Here is a tiny trained network, its code and every weight. The questions are about switching its units off for an input and a class, where a switched-off unit gives its printed mean instead of its output.

import numpy as np


def w(rows, s, z=0):
    codes = np.array(rows[::2]) - 128.0
    scale = np.full(codes.shape[1], s)
    scale[-1] = z or s
    return codes * scale


def f(y):
    return y / 2 * (1 + np.tanh(0.7978845608 * (y + 0.044715 * y**3)))


def log_softmax(a):
    a = a - a.max(-1, keepdims=True)
    return a - np.log(np.exp(a).sum(-1, keepdims=True))


def net(x, mask):
    res = np.array(x, float).reshape(1, 7) / 4 @ E
    y = f(res @ A[0][:, :-1].T + A[0][:, -1])
    res = res + np.where(mask, y, B[0][:, -1]) @ B[0][:, :-1]
    return log_softmax(res[-1] @ U[:, :-1].T + U[:, -1])


A, B = {}, {}
E = w([
[96,228,120,135,182,142,205,182,140,47,142],'x0',
[115,158,100,115,126,130,144,29,99,153,135],'x1',
[188,157,191,170,103,83,152,228,126,140,57],'x2',
[96,250,94,156,137,20,127,20,65,146,205],'x3',
[149,92,61,63,113,128,218,128,183,142,157],'x4',
[47,153,198,122,133,211,200,68,162,130,123],'x5',
[241,144,143,183,87,184,74,113,12,128,116],'x6',
],0.012)
A[0] = w([
[39,83,145,71,179,198,214,74,214,133,152,65],'N1',
[87,251,176,179,173,29,190,121,128,106,149,85],'N2',
[142,133,193,121,122,177,141,182,122,97,67,34],'N3',
[40,134,110,83,96,183,176,95,179,126,129,84],'N4',
[174,18,110,97,133,26,160,178,185,138,107,21],'N5',
[130,231,110,128,87,98,126,116,153,104,130,83],'N6',
[170,170,84,171,117,165,243,136,82,93,170,2],'N7',
[143,108,173,157,105,103,125,64,76,162,120,60],'N8',
[138,79,183,166,117,254,141,220,171,110,19,82],'N9',
[148,126,166,158,96,120,73,70,81,203,118,57],'N10',
[113,108,77,145,176,139,111,140,109,92,111,64],'N11',
[91,207,169,141,138,65,138,133,148,126,158,55],'N12',
[158,28,127,89,104,94,160,210,187,130,85,121],'N13',
],0.0093,0.0095)
B[0] = w([
[71,126,124,121,101,196,176,47,193,124,192,230],'N1',
[73,184,128,106,196,54,124,182,100,162,149,208],'N2',
[147,80,188,138,154,122,133,128,62,123,136,174],'N3',
[96,127,137,120,155,122,158,39,166,126,106,194],'N4',
[151,147,65,82,98,89,102,151,185,196,100,189],'N5',
[104,152,110,165,124,102,169,173,93,81,130,160],'N6',
[155,158,81,110,114,157,170,153,107,75,99,155],'N7',
[134,159,139,167,94,149,111,111,122,138,78,160],'N8',
[153,67,254,151,146,177,121,170,124,79,148,249],'N9',
[152,133,142,150,68,110,80,75,119,157,95,179],'N10',
[123,102,143,123,176,124,120,131,136,123,154,133],'N11',
[52,99,144,138,148,106,115,142,92,101,105,165],'N12',
[128,128,121,119,93,117,124,207,196,196,97,225],'N13',
],0.0097,0.021)
U = w([
[60,193,112,132,179,54,147,139,86,111,135,166],'0',
[133,36,20,104,178,129,10,107,90,65,170,3],'1',
[208,193,46,118,133,158,204,129,72,67,127,8],'2',
[137,73,225,118,135,176,141,169,148,108,118,203],'3',
[132,89,98,84,104,115,139,189,207,166,103,100],'4',
[52,125,120,98,136,168,186,49,188,114,144,160],'5',
[157,151,121,162,77,105,77,53,69,149,100,182],'6',
],0.012,0.0028)

Each question gives the input, the list of numbers given to net, and the class t.
The units are the neurons (one row each of A and B). Each row of codes is followed by its name. A weight is (code - 128) times the scale printed after its matrix; where a second scale follows, it is the last column's (A, B and U).
mask holds one flag per neuron, in row order. A switched-off neuron (its flag False) gives its mean, the last column of its row in B, instead of its output. The means were averaged over made-up inputs and are rounded, as every weight is.
A unit's drop is (log p(t) with every unit on - log p(t) with that unit switched off) / (log p(t) with every unit on - log p(t) with every unit switched off).
The circuit of an input: a set's keep is (log p(t) with only the set's units on - log p(t) with every unit switched off) / (log p(t) with every unit on - log p(t) with every unit switched off). Starting from the 12 units with the biggest drops (on a tie, the unit counted first), units are removed one at a time, each time the one whose removal leaves the highest keep (on an exact tie, the one counted first), for as long as the keep stays at least 0.8.
circuit, biggest first: the units of the circuit, biggest drop first
top k neurons: the k neurons with the biggest drops, biggest first
drop when u is switched off: that unit's drop, to one decimal
input [-8,-7,8,-1,0,-4,2], class 4: circuit, biggest first => N5
input [3,1,-4,-1,-5,5,5], class 6: circuit, biggest first => N9; N1
input [-2,-4,2,8,3,6,-6], class 0: top 2 neurons => N2; N12
input [-2,0,7,4,2,1,3], class 6: top 2 neurons => N10; N8
input [4,8,-7,-5,-2,-2,7], class 1: circuit, biggest first => N1; N13
input [-4,-2,7,3,-4,3,0], class 6: top 2 neurons => N10; N9
input [-2,0,-3,5,-6,4,1], class 6: top 2 neurons => N10; N8
input [3,-3,1,-1,1,0,-6], class 5: top 2 neurons => N1; N4
input [7,-5,5,0,-1,1,-7], class 0: drop when N2 is switched off => 1.9
input [3,8,5,0,6,2,2], class 2: drop when N7 is switched off => 0.1
input [4,2,-1,4,2,1,4], class 0: drop when N2 is switched off => 1.1
